Below is a small trained network, with its code and all its weights. Each question gives an input and a class and asks what happens when units are switched off, that is, made to give their printed mean instead of their output.

import numpy as np


def w(rows, s, z=0):
    codes = np.array(rows[::2]) - 128.0
    scale = np.full(codes.shape[1], s)
    scale[-1] = z or s
    return codes * scale


def norm(h):
    return h / np.sqrt((h * h).mean(-1, keepdims=True) + 1e-5)


def f(y):
    return np.maximum(y, 0)


def log_softmax(a):
    a = a - a.max(-1, keepdims=True)
    return a - np.log(np.exp(a).sum(-1, keepdims=True))


def net(x, mask):
    res = np.array(x, float).reshape(1, 6) / 4 @ E
    u = 0
    for l in range(3):
        y = f(norm(res) @ A[l][:, :-1].T + A[l][:, -1])
        res = res + np.where(mask[u : u + 10], y, B[l][:, -1]) @ B[l][:, :-1]
        u += 10
    return log_softmax(norm(res)[-1] @ U[:, :-1].T + U[:, -1])


A, B = {}, {}
E = w([
[125,60,216,98],'x0',
[127,133,131,126],'x1',
[127,151,141,112],'x2',
[32,93,64,60],'x3',
[130,120,123,134],'x4',
[3,140,165,190],'x5',
],0.0069)
A[0] = w([
[134,179,63,156,252],'0.n0',
[165,150,105,103,90],'0.n1',
[202,190,171,248,194],'0.n2',
[190,121,245,195,113],'0.n3',
[162,114,124,107,80],'0.n4',
[46,105,221,160,28],'0.n5',
[154,51,196,69,79],'0.n6',
[208,138,158,151,112],'0.n7',
[59,153,161,198,164],'0.n8',
[111,107,100,104,144],'0.n9',
],0.015,0.0034)
B[0] = w([
[106,77,64,73,198],'0.n0',
[154,97,93,140,154],'0.n1',
[30,135,229,58,246],'0.n2',
[182,154,35,209,224],'0.n3',
[122,144,132,168,150],'0.n4',
[150,5,84,139,197],'0.n5',
[76,225,201,77,188],'0.n6',
[136,60,130,181,187],'0.n7',
[21,187,73,149,213],'0.n8',
[143,178,130,116,154],'0.n9',
],0.022,0.012)
A[1] = w([
[161,91,78,110,96],'1.n0',
[198,174,177,210,5],'1.n1',
[100,27,107,115,149],'1.n2',
[95,122,131,152,88],'1.n3',
[112,80,150,51,157],'1.n4',
[174,117,155,44,227],'1.n5',
[172,184,93,252,179],'1.n6',
[72,111,143,163,121],'1.n7',
[145,189,190,146,211],'1.n8',
[171,148,36,117,90],'1.n9',
],0.018,0.0027)
B[1] = w([
[120,190,99,141,161],'1.n0',
[77,241,180,252,167],'1.n1',
[199,108,233,119,247],'1.n2',
[161,143,124,74,180],'1.n3',
[140,150,131,236,192],'1.n4',
[208,215,119,116,159],'1.n5',
[59,87,42,249,189],'1.n6',
[197,139,131,40,224],'1.n7',
[132,211,161,221,185],'1.n8',
[118,183,58,85,170],'1.n9',
],0.023,0.011)
A[2] = w([
[53,140,77,102,3],'2.n0',
[64,70,110,246,157],'2.n1',
[249,29,233,167,135],'2.n2',
[151,168,220,89,229],'2.n3',
[83,164,91,151,108],'2.n4',
[100,166,168,205,99],'2.n5',
[65,139,65,197,85],'2.n6',
[214,68,196,154,85],'2.n7',
[103,204,112,109,101],'2.n8',
[21,100,218,94,29],'2.n9',
],0.015,0.0038)
B[2] = w([
[211,112,196,87,194],'2.n0',
[95,104,4,156,230],'2.n1',
[170,27,212,207,248],'2.n2',
[157,54,135,95,254],'2.n3',
[139,97,156,104,205],'2.n4',
[167,189,196,87,212],'2.n5',
[162,53,128,106,217],'2.n6',
[153,47,160,195,203],'2.n7',
[84,102,141,142,218],'2.n8',
[19,180,103,181,206],'2.n9',
],0.029,0.008)
U = w([
[152,42,216,159,254],'0',
[100,190,107,231,133],'1',
[173,223,36,85,8],'2',
[159,216,223,124,41],'3',
[10,125,163,99,227],'4',
[105,69,28,149,118],'5',
[142,90,143,6,46],'6',
],0.022,0.0017)

Each question gives the input, the list of numbers given to net, and the class t.
The units are the neurons (one row each of A and B). Each row of codes is followed by its name. A weight is (code - 128) times the scale printed after its matrix; where a second scale follows, it is the last column's (A, B and U).
mask holds one flag per neuron, layer by layer. A switched-off neuron (its flag False) gives its mean, the last column of its row in B, instead of its output. The means were averaged over made-up inputs and are rounded, as every weight is.
A unit's drop is (log p(t) with every unit on - log p(t) with that unit switched off) / (log p(t) with every unit on - log p(t) with every unit switched off).
The circuit of an input: a set's keep is (log p(t) with only the set's units on - log p(t) with every unit switched off) / (log p(t) with every unit on - log p(t) with every unit switched off). Starting from the 12 units with the biggest drops (on a tie, the unit counted first), units are removed one at a time, each time the one whose removal leaves the highest keep (on an exact tie, the one counted first), for as long as the keep stays at least 0.8.
circuit, biggest first: the units of the circuit, biggest drop first
most important unit: the unit with the biggest drop
k most important neurons: the k neurons with the biggest drops, biggest first
top k neurons in layer l: the k neurons of layer l with the biggest drops, biggest first
input [2,2,-4,-1,8,-1], class 1: circuit, biggest first -> (0.n3; 1.n6)
input [8,-1,4,-7,6,0], class 1: circuit, biggest first -> (0.n3)
input [3,-1,-4,2,-3,0], class 3: 2 most important neurons -> (0.n6; 1.n2)
input [1,3,-3,1,-6,-2], class 3: 2 most important neurons -> (0.n3; 0.n6)
input [-6,-2,-8,1,-2,-5], class 2: 2 most important neurons -> (0.n2; 1.n9)
input [-4,-3,-2,5,2,-4], class 2: top 2 neurons in layer 0 -> (0.n2; 0.n8)
input [7,-3,-4,-6,5,0], class 1: top 2 neurons in layer 0 -> (0.n3; 0.n0)
input [-7,-5,2,-5,-3,1], class 4: top 2 neurons in layer 0 -> (0.n2; 0.n5)
input [7,-8,-1,-1,7,6], class 5: 2 most important neurons -> (0.n2; 0.n3)
input [-4,-3,-4,1,7,-5], class 2: 3 most important neurons -> (0.n2; 1.n9; 0.n5)
input [-3,-1,-7,-4,8,4], class 4: 2 most important neurons -> (0.n2; 2.n9)
input [4,-5,-2,3,-8,0], class 3: 2 most important neurons -> (0.n6; 1.n2)
input [1,2,-4,-3,-3,-2], class 1: top 4 neurons in layer 0 -> (0.n0; 0.n3; 0.n5; 0.n8)
input [8,4,-7,-1,-8,-6], class 1: most important unit -> 0.n2
input [1,6,-4,-1,8,-3], class 1: top 2 neurons in layer 1 -> (1.n6; 1.n1)
input [-7,-3,4,2,6,8], class 6: 2 most important neurons -> (0.n2; 0.n3)
input [-1,-7,-7,7,3,-2], class 2: 3 most important neurons -> (0.n2; 0.n8; 0.n9)
input [5,-1,-5,-6,0,6], class 5: 2 most important neurons -> (0.n3; 0.n8)
input [-8,-4,-3,-1,-5,8], class 4: top 2 neurons in layer 0 -> (0.n3; 0.n8)
input [-3,2,-4,0,-2,4], class 4: most important unit -> 0.n8
